Below is a small trained network, with its code and all its weights. Each question gives an input and a target symbol and asks what happens when units are switched off, that is, made to give their printed mean instead of their output.

import numpy as np


def w(rows, s, z=0):
    codes = np.array(rows[::2]) - 128.0
    scale = np.full(codes.shape[1], s)
    scale[-1] = z or s
    return codes * scale


def f(y):
    return y / 2 * (1 + np.tanh(0.7978845608 * (y + 0.044715 * y**3)))


def softmax(a):
    e = np.exp(a - a.max(-1, keepdims=True))
    return e / e.sum(-1, keepdims=True)


def log_softmax(a):
    a = a - a.max(-1, keepdims=True)
    return a - np.log(np.exp(a).sum(-1, keepdims=True))


def net(x, mask):
    ids = ['αγδεζηθλμξπστφψω'.index(c) for c in x.split()]
    T = len(ids)
    res = E[ids] + P[:T]
    u = 0
    for l in range(3):
        q, k, v = (res @ M[l].T for M in (Q, K, V))
        z = softmax(np.where(np.tri(T) > 0, q @ k.T / 3**0.5, -1e9)) @ v
        res = res + np.where(mask[u], z, O[l][:, -1]) @ O[l][:, :-1]
        u += 1
        y = f(res @ A[l][:, :-1].T + A[l][:, -1])
        res = res + np.where(mask[u : u + 4], y, B[l][:, -1]) @ B[l][:, :-1]
        u += 4
    return log_softmax(res[-1] @ U[:, :-1].T + U[:, -1])


Q, K, V, O, A, B = {}, {}, {}, {}, {}, {}
E = w([
[156,68,132,154,109],'α',
[134,73,106,96,161],'γ',
[102,110,196,122,55],'δ',
[115,135,175,48,159],'ε',
[72,111,135,231,89],'ζ',
[144,85,109,159,77],'η',
[141,82,112,160,79],'θ',
[63,193,126,88,102],'λ',
[172,87,173,175,163],'μ',
[58,186,152,170,187],'ξ',
[42,111,117,124,3],'π',
[47,116,68,139,144],'σ',
[133,88,71,33,118],'τ',
[197,199,146,151,157],'φ',
[126,77,53,145,209],'ψ',
[90,172,99,55,208],'ω',
],0.013)
P = w([
[225,162,2,227,17],'0',
[179,143,66,191,106],'1',
[158,133,117,166,140],'2',
[141,124,146,144,172],'3',
[134,116,171,126,180],'4',
[121,111,190,113,197],'5',
[114,103,212,100,209],'6',
[104,101,222,87,226],'7',
[98,100,243,76,232],'8',
],0.0038)
Q[0] = w([
[119,69,103,132,69],'0.h1',
[118,254,88,93,118],'0.h1',
[80,33,62,90,127],'0.h1',
],0.0048)
K[0] = w([
[78,26,111,110,72],'0.h1',
[168,245,3,131,104],'0.h1',
[59,54,119,119,102],'0.h1',
],0.0052)
V[0] = w([
[54,82,44,98,102],'0.h1',
[64,105,157,90,74],'0.h1',
[237,2,176,185,167],'0.h1',
],0.0029)
O[0] = w([
[181,73,30,186,65,16],'0.h1',
[186,82,112,154,41,14],'0.h1',
[145,4,202,20,235,247],'0.h1',
],0.0038,0.0014)
A[0] = w([
[169,133,109,244,120,165],'0.n1',
[198,173,153,156,158,243],'0.n2',
[155,37,128,118,145,252],'0.n3',
[61,113,80,94,163,241],'0.n4',
],0.011,0.0037)
B[0] = w([
[154,127,65,247,140,177],'0.n1',
[238,178,144,114,173,255],'0.n2',
[152,2,138,129,150,215],'0.n3',
[40,98,57,111,167,173],'0.n4',
],0.0088,0.0067)
Q[1] = w([
[147,183,155,120,143],'1.h1',
[182,24,192,253,180],'1.h1',
[108,223,127,99,113],'1.h1',
],0.0053)
K[1] = w([
[182,160,210,134,189],'1.h1',
[144,50,188,201,149],'1.h1',
[131,254,118,132,173],'1.h1',
],0.0052)
V[1] = w([
[30,16,63,108,96],'1.h1',
[157,163,117,156,154],'1.h1',
[54,3,91,185,77],'1.h1',
],0.0036)
O[1] = w([
[205,191,56,201,120,3],'1.h1',
[95,69,165,129,135,198],'1.h1',
[168,197,37,252,75,68],'1.h1',
],0.0041,0.0036)
A[1] = w([
[64,55,107,126,75,177],'1.n1',
[130,99,199,36,167,157],'1.n2',
[18,65,152,116,126,194],'1.n3',
[2,84,158,114,139,251],'1.n4',
],0.0075,0.0026)
B[1] = w([
[183,116,67,134,59,170],'1.n1',
[101,138,194,3,168,255],'1.n2',
[167,146,43,221,75,176],'1.n3',
[153,218,49,223,89,181],'1.n4',
],0.0057,0.007)
Q[2] = w([
[213,7,182,203,146],'2.h1',
[67,3,80,88,77],'2.h1',
[38,134,39,115,71],'2.h1',
],0.0054)
K[2] = w([
[197,88,172,174,123],'2.h1',
[90,2,103,98,86],'2.h1',
[46,129,73,108,93],'2.h1',
],0.0086)
V[2] = w([
[205,236,208,79,164],'2.h1',
[114,253,140,130,185],'2.h1',
[243,170,209,104,195],'2.h1',
],0.0051)
O[2] = w([
[117,22,93,206,81,202],'2.h1',
[145,191,73,247,108,141],'2.h1',
[126,2,128,181,123,255],'2.h1',
],0.0044,0.0087)
A[2] = w([
[154,131,86,185,156,2],'2.n1',
[92,157,157,207,63,226],'2.n2',
[154,103,164,176,149,59],'2.n3',
[106,125,172,9,134,58],'2.n4',
],0.013,0.0049)
B[2] = w([
[14,83,136,125,98,167],'2.n1',
[154,162,247,111,142,154],'2.n2',
[118,172,80,116,80,255],'2.n3',
[18,98,126,135,40,164],'2.n4',
],0.011,0.0097)
U = w([
[165,108,77,224,44,199],'α',
[212,113,137,89,252,252],'γ',
[148,102,198,63,153,228],'δ',
[74,98,149,88,95,87],'ε',
[104,123,149,178,117,36],'ζ',
[123,129,125,133,128,42],'η',
[124,125,125,131,125,38],'θ',
[133,159,131,118,139,166],'λ',
[118,129,123,126,131,73],'μ',
[106,137,157,151,198,144],'ξ',
[143,158,125,124,71,81],'π',
[96,155,97,161,91,72],'σ',
[140,139,80,61,87,98],'τ',
[115,131,122,114,139,122],'φ',
[84,101,107,153,179,42],'ψ',
[124,155,107,118,177,145],'ω',
],0.012,0.0036)

Each question gives the input, a string of symbols that net reads in full, and the target symbol t.
The units are the heads (3 rows each of Q, K, V and O) and the neurons (one row each of A and B). Each row of codes is followed by its name. A weight is (code - 128) times the scale printed after its matrix; where a second scale follows, it is the last column's (O, A, B and U).
mask holds one flag per unit, layer by layer, with each layer's heads first. A switched-off unit (its flag False) gives its mean, the last column of its rows in O or B, instead of its output. The means were averaged over made-up inputs and are rounded, as every weight is.
A unit's drop is (log p(t) with every unit on - log p(t) with that unit switched off) / (log p(t) with every unit on - log p(t) with every unit switched off).
The circuit of an input: a set's keep is (log p(t) with only the set's units on - log p(t) with every unit switched off) / (log p(t) with every unit on - log p(t) with every unit switched off). Starting from the 12 units with the biggest drops (on a tie, the unit counted first), units are removed one at a time, each time the one whose removal leaves the highest keep (on an exact tie, the one counted first), for as long as the keep stays at least 0.8.
units of the circuit, in order: the units of the circuit, biggest drop first
most important unit: the unit with the biggest drop
k most important neurons: the k neurons with the biggest drops, biggest first
top k neurons in layer l: the k neurons of layer l with the biggest drops, biggest first
input φ μ μ ψ η μ ε ζ, target ζ: units of the circuit, in order	[2.n2; 0.n2; 1.n2; 1.n4]
input η λ ε μ, target α: units of the circuit, in order	[0.n1; 1.n2]
input ε η ω δ α δ ε μ α, target γ: units of the circuit, in order	[2.n4; 2.n1]
input μ δ δ μ μ φ ε, target ε: units of the circuit, in order	[2.n4]
input μ μ ψ φ μ ε φ μ μ, target ε: top 3 neurons in layer 1	[1.n2; 1.n4; 1.n3]
input φ α η φ φ, target δ: 3 most important neurons	[1.n2; 0.n2; 1.n4]
input φ ξ η μ φ ζ, target ζ: units of the circuit, in order	[2.n2; 2.n1; 1.n2; 0.n1]
input π μ φ ψ φ τ ω, target ω: 4 most important neurons	[1.n4; 0.n4; 0.n2; 2.n4]
input φ μ φ ψ φ φ τ α, target α: units of the circuit, in order	[0.n2; 1.h1; 1.n2]
input ε μ α ε γ ψ μ φ, target α: 2 most important neurons	[0.n2; 0.n3]
input α θ μ μ α τ φ γ, target γ: 4 most important neurons	[0.n2; 1.n3; 1.n4; 0.n4]
input φ φ φ μ μ μ φ τ, target τ: 3 most important neurons	[0.n2; 1.n4; 0.n4]
input φ φ φ μ φ φ φ μ τ, target τ: 4 most important neurons	[1.n4; 0.n2; 0.n4; 1.n3]
input φ φ ξ ε σ τ ω λ μ, target α: units of the circuit, in order	[2.h1; 0.n2]
input θ φ α ω δ α φ φ, target δ: 3 most important neurons	[1.n2; 0.n2; 0.n1]
input φ θ φ φ ψ, target ψ: 4 most important neurons	[2.n1; 0.n4; 2.n3; 1.n2]
input α ψ μ ε, target ε: units of the circuit, in order	[2.n4; 1.n2]
input ζ α μ μ, target γ: 2 most important neurons	[2.n4; 0.n3]
input φ ψ α φ μ φ φ ω, target ω: 3 most important neurons	[1.n4; 0.n4; 1.n3]
input γ φ ε φ μ φ π ξ φ, target ε: 4 most important neurons	[1.n2; 2.n4; 0.n1; 0.n2]
input α ε μ σ μ ψ, target ψ: 2 most important neurons	[0.n4; 2.n1]
input α α φ φ μ γ, target γ: 2 most important neurons	[0.n2; 1.n3]
input α δ α, target γ: 2 most important neurons	[2.n4; 1.n4]
input η α φ τ φ δ, target δ: most important neuron	[0.n2]
input ξ ξ φ φ, target γ: most important unit	1.h1
input μ α τ φ φ μ, target γ: top 2 neurons in layer 1	[1.n4; 1.n2]
input μ τ φ φ φ α μ φ, target ε: top neuron in layer 0	[0.n1]
input φ π τ τ ξ, target ξ: top 3 neurons in layer 1	[1.n4; 1.n1; 1.n2]
input θ ξ π φ μ μ λ α φ, target γ: top 2 neurons in layer 0	[0.n1; 0.n2]
